Here is a tiny trained network, its code and every weight. The questions are about switching its units off for an input and a class, where a switched-off unit gives its printed mean instead of its output.

import numpy as np


def w(rows, s, z=0):
    codes = np.array(rows[::2]) - 128.0
    scale = np.full(codes.shape[1], s)
    scale[-1] = z or s
    return codes * scale


def f(y):
    return y / 2 * (1 + np.tanh(0.7978845608 * (y + 0.044715 * y**3)))


def log_softmax(a):
    a = a - a.max(-1, keepdims=True)
    return a - np.log(np.exp(a).sum(-1, keepdims=True))


def net(x, mask):
    res = np.array(x, float).reshape(1, 3) / 4 @ E
    y = f(res @ A[0][:, :-1].T + A[0][:, -1])
    res = res + np.where(mask, y, B[0][:, -1]) @ B[0][:, :-1]
    return log_softmax(res[-1] @ U[:, :-1].T + U[:, -1])


A, B = {}, {}
E = w([
[119,182,69,30],'x0',
[78,75,254,19],'x1',
[136,152,212,199],'x2',
],0.0096)
A[0] = w([
[144,120,143,108,103],'n1',
[117,104,151,72,164],'n2',
[128,112,119,137,181],'n3',
[129,145,109,110,60],'n4',
[130,51,114,83,77],'n5',
[123,186,164,150,70],'n6',
[136,175,105,129,175],'n7',
[135,135,116,126,128],'n8',
[90,161,133,138,97],'n9',
[130,129,162,74,108],'n10',
[113,128,81,163,138],'n11',
[128,180,220,133,252],'n12',
[137,116,153,176,211],'n13',
[132,130,115,124,208],'n14',
[119,153,148,144,41],'n15',
[119,253,64,8,139],'n16',
[127,127,156,93,67],'n17',
[130,67,128,69,189],'n18',
[129,104,127,116,125],'n19',
[97,138,144,118,49],'n20',
[110,76,122,82,190],'n21',
[126,173,160,160,86],'n22',
],0.021,0.0038)
B[0] = w([
[145,129,145,124,141],'n1',
[169,156,198,113,194],'n2',
[114,145,101,131,138],'n3',
[107,105,119,118,139],'n4',
[75,123,143,94,171],'n5',
[101,137,128,173,150],'n6',
[158,155,105,123,164],'n7',
[139,125,116,121,134],'n8',
[121,141,138,141,129],'n9',
[173,203,187,128,182],'n10',
[176,155,93,132,174],'n11',
[100,72,199,170,209],'n12',
[101,125,45,155,181],'n13',
[135,137,119,118,142],'n14',
[124,107,129,147,133],'n15',
[88,91,79,3,251],'n16',
[164,169,168,127,161],'n17',
[137,105,184,89,195],'n18',
[134,119,133,111,137],'n19',
[145,140,149,131,138],'n20',
[128,106,170,90,185],'n21',
[116,100,121,164,155],'n22',
],0.046,0.019)
U = w([
[202,144,124,176,3],'0',
[47,64,90,244,155],'1',
[178,185,3,221,216],'2',
[145,176,110,162,8],'3',
[174,122,209,98,223],'4',
[138,190,23,13,188],'5',
[186,121,164,233,17],'6',
],0.0059,0.0048)

Each question gives the input, the list of numbers given to net, and the class t.
The units are the neurons (one row each of A and B). Each row of codes is followed by its name. A weight is (code - 128) times the scale printed after its matrix; where a second scale follows, it is the last column's (A, B and U).
mask holds one flag per neuron, in row order. A switched-off neuron (its flag False) gives its mean, the last column of its row in B, instead of its output. The means were averaged over made-up inputs and are rounded, as every weight is.
A unit's drop is (log p(t) with every unit on - log p(t) with that unit switched off) / (log p(t) with every unit on - log p(t) with every unit switched off).
The circuit of an input: a set's keep is (log p(t) with only the set's units on - log p(t) with every unit switched off) / (log p(t) with every unit on - log p(t) with every unit switched off). Starting from the 12 units with the biggest drops (on a tie, the unit counted first), units are removed one at a time, each time the one whose removal leaves the highest keep (on an exact tie, the one counted first), for as long as the keep stays at least 0.8.
units of the circuit, in order: the units of the circuit, biggest drop first
k most important neurons: the k neurons with the biggest drops, biggest first
drop of u: that unit's drop, to one decimal
input [6,2,3], class 5: units of the circuit, in order => [n16]
input [-2,0,-7], class 5: 4 most important neurons => [n12 n10 n2 n17]
input [6,-6,8], class 5: 2 most important neurons => [n16 n12]
input [-5,0,-4], class 5: 4 most important neurons => [n12 n22 n2 n6]
input [-7,-2,-6], class 2: 2 most important neurons => [n16 n12]
input [-7,8,6], class 6: 2 most important neurons => [n16 n13]
input [-3,-6,-3], class 2: drop of n16 => 0.6
input [1,3,6], class 6: drop of n16 => 0.3
input [-2,-4,-3], class 2: drop of n16 => 0.7
input [-7,-7,-8], class 2: drop of n16 => 0.5
